Below are the code and all the weights of a small trained network. Each question names an input and a class and asks about switching units off, where a switched-off unit gives its printed mean instead of its output.

import numpy as np


def w(rows, s, z=0):
    codes = np.array(rows[::2]) - 128.0
    scale = np.full(codes.shape[1], s)
    scale[-1] = z or s
    return codes * scale


def norm(h):
    return h / np.sqrt((h * h).mean(-1, keepdims=True) + 1e-5)


def f(y):
    return y / 2 * (1 + np.tanh(0.7978845608 * (y + 0.044715 * y**3)))


def log_softmax(a):
    a = a - a.max(-1, keepdims=True)
    return a - np.log(np.exp(a).sum(-1, keepdims=True))


def net(x, mask):
    res = np.array(x, float).reshape(1, 8) / 4 @ E
    u = 0
    for l in range(2):
        y = f(norm(res) @ A[l][:, :-1].T + A[l][:, -1])
        res = res + np.where(mask[u : u + 5], y, B[l][:, -1]) @ B[l][:, :-1]
        u += 5
    return log_softmax(norm(res)[-1] @ U[:, :-1].T + U[:, -1])


A, B = {}, {}
E = w([
[134,130,135,144,139,136,128,132,144,93,142],'x0',
[131,104,131,136,115,124,131,105,131,124,131],'x1',
[105,191,132,186,177,63,127,57,142,145,116],'x2',
[127,147,147,114,135,133,133,129,135,126,140],'x3',
[93,113,181,88,107,101,125,109,1,38,91],'x4',
[43,92,36,52,208,97,131,114,177,114,127],'x5',
[119,110,141,140,132,124,124,141,133,133,118],'x6',
[141,128,113,136,131,122,127,138,138,113,105],'x7',
],0.0065)
A[0] = w([
[213,163,175,218,49,122,96,179,166,195,176,152],'0.n1',
[156,69,135,90,115,166,86,215,118,131,176,192],'0.n2',
[111,147,109,176,90,231,94,89,160,147,41,176],'0.n3',
[114,165,186,157,65,60,108,137,38,71,107,135],'0.n4',
[2,108,156,39,128,70,119,111,90,13,60,4],'0.n5',
],0.0047,0.0041)
B[0] = w([
[166,97,110,69,160,7,120,134,10,87,164,253],'0.n1',
[182,99,111,73,103,178,203,152,183,79,106,241],'0.n2',
[142,104,102,61,151,126,167,80,93,120,150,163],'0.n3',
[151,236,175,122,129,222,51,39,169,159,85,255],'0.n4',
[255,98,115,129,163,52,167,177,91,152,188,249],'0.n5',
],0.0063,0.0041)
A[1] = w([
[132,175,183,138,81,217,110,86,139,121,51,131],'1.n1',
[192,126,138,83,139,96,115,89,111,141,169,252],'1.n2',
[119,170,128,195,187,70,97,77,116,157,136,217],'1.n3',
[120,154,113,167,177,63,100,111,134,148,116,152],'1.n4',
[58,129,76,104,120,142,126,110,254,148,132,163],'1.n5',
],0.0086,0.0029)
B[1] = w([
[76,155,135,148,76,251,62,125,143,89,19,193],'1.n1',
[142,81,69,61,169,138,145,201,181,119,116,254],'1.n2',
[58,168,161,199,191,26,111,42,62,132,186,224],'1.n3',
[94,160,172,113,105,132,177,51,78,108,254,185],'1.n4',
[100,111,173,249,5,169,147,173,205,209,63,195],'1.n5',
],0.0074,0.0089)
U = w([
[208,47,58,18,162,119,162,214,115,91,125,230],'0',
[121,135,120,107,224,19,145,70,39,91,221,250],'1',
[139,122,140,66,69,245,73,154,103,54,29,45],'2',
[82,204,190,189,146,153,32,31,53,93,70,38],'3',
[127,56,94,161,61,189,149,208,201,172,54,46],'4',
[28,151,173,226,88,93,163,77,156,185,159,46],'5',
],0.013,0.0022)

Each question gives the input, the list of numbers given to net, and the class t.
The units are the neurons (one row each of A and B). Each row of codes is followed by its name. A weight is (code - 128) times the scale printed after its matrix; where a second scale follows, it is the last column's (A, B and U).
mask holds one flag per neuron, layer by layer. A switched-off neuron (its flag False) gives its mean, the last column of its row in B, instead of its output. The means were averaged over made-up inputs and are rounded, as every weight is.
A unit's drop is (log p(t) with every unit on - log p(t) with that unit switched off) / (log p(t) with every unit on - log p(t) with every unit switched off).
The circuit of an input: a set's keep is (log p(t) with only the set's units on - log p(t) with every unit switched off) / (log p(t) with every unit on - log p(t) with every unit switched off). Starting from all 10 units, units are removed one at a time, each time the one whose removal leaves the highest keep (on an exact tie, the one counted first), for as long as the keep stays at least 0.8.
units of the circuit, in order: the units of the circuit, biggest drop first
top k neurons: the k neurons with the biggest drops, biggest first
top k neurons in layer l: the k neurons of layer l with the biggest drops, biggest first
drop when u is switched off: that unit's drop, to one decimal
input [3,0,0,-6,-2,-5,8,-8], class 0: units of the circuit, in order -> [0.n1; 1.n2]
input [-7,-3,0,6,4,0,0,4], class 2: top 4 neurons -> [0.n4; 0.n1; 1.n1; 1.n2]
input [-7,5,3,-6,-8,5,1,7], class 5: units of the circuit, in order -> [0.n2; 1.n5; 1.n3]
input [1,-4,0,-2,-7,0,8,-4], class 0: top 2 neurons -> [0.n1; 1.n3]
input [-6,2,6,7,-6,0,5,-2], class 1: top neuron in layer 0 -> [0.n1]
input [2,5,0,2,2,-4,-2,3], class 2: top 2 neurons -> [1.n1; 0.n4]
input [0,4,8,-8,-1,5,-4,-8], class 5: top 2 neurons in layer 0 -> [0.n1; 0.n5]
input [2,1,-4,3,-8,0,-6,3], class 0: top 3 neurons in layer 0 -> [0.n1; 0.n4; 0.n3]
input [-2,-7,0,-7,0,5,7,1], class 4: top 2 neurons in layer 1 -> [1.n3; 1.n5]
input [-4,-6,-2,-4,-2,1,-8,0], class 4: top 2 neurons -> [0.n1; 0.n5]
input [4,-3,0,-1,-1,4,7,-3], class 4: top 2 neurons in layer 1 -> [1.n3; 1.n5]
input [8,8,1,-6,-6,0,8,5], class 1: top 2 neurons -> [0.n1; 0.n2]
input [6,-7,1,3,-3,5,-7,0], class 5: top 2 neurons -> [0.n2; 1.n2]
input [8,8,3,-4,-2,4,-3,-5], class 5: top neuron -> [1.n5]
input [6,4,-1,-3,-1,1,8,-6], class 4: top 2 neurons -> [0.n5; 1.n3]
input [-5,1,-7,-7,-1,4,4,7], class 4: top 2 neurons -> [0.n1; 1.n5]
input [-6,-1,1,6,-1,7,-4,-4], class 5: top 2 neurons -> [0.n2; 1.n5]
input [-6,6,4,2,-8,0,0,2], class 1: top 2 neurons -> [0.n1; 0.n2]
input [2,1,6,2,0,7,-3,-3], class 5: drop when 0.n1 is switched off -> 0.8
input [3,2,5,0,-4,6,-1,-4], class 5: top neuron in layer 1 -> [1.n5]
input [-3,6,2,-7,-1,-7,-1,4], class 1: drop when 0.n1 is switched off -> 2.2
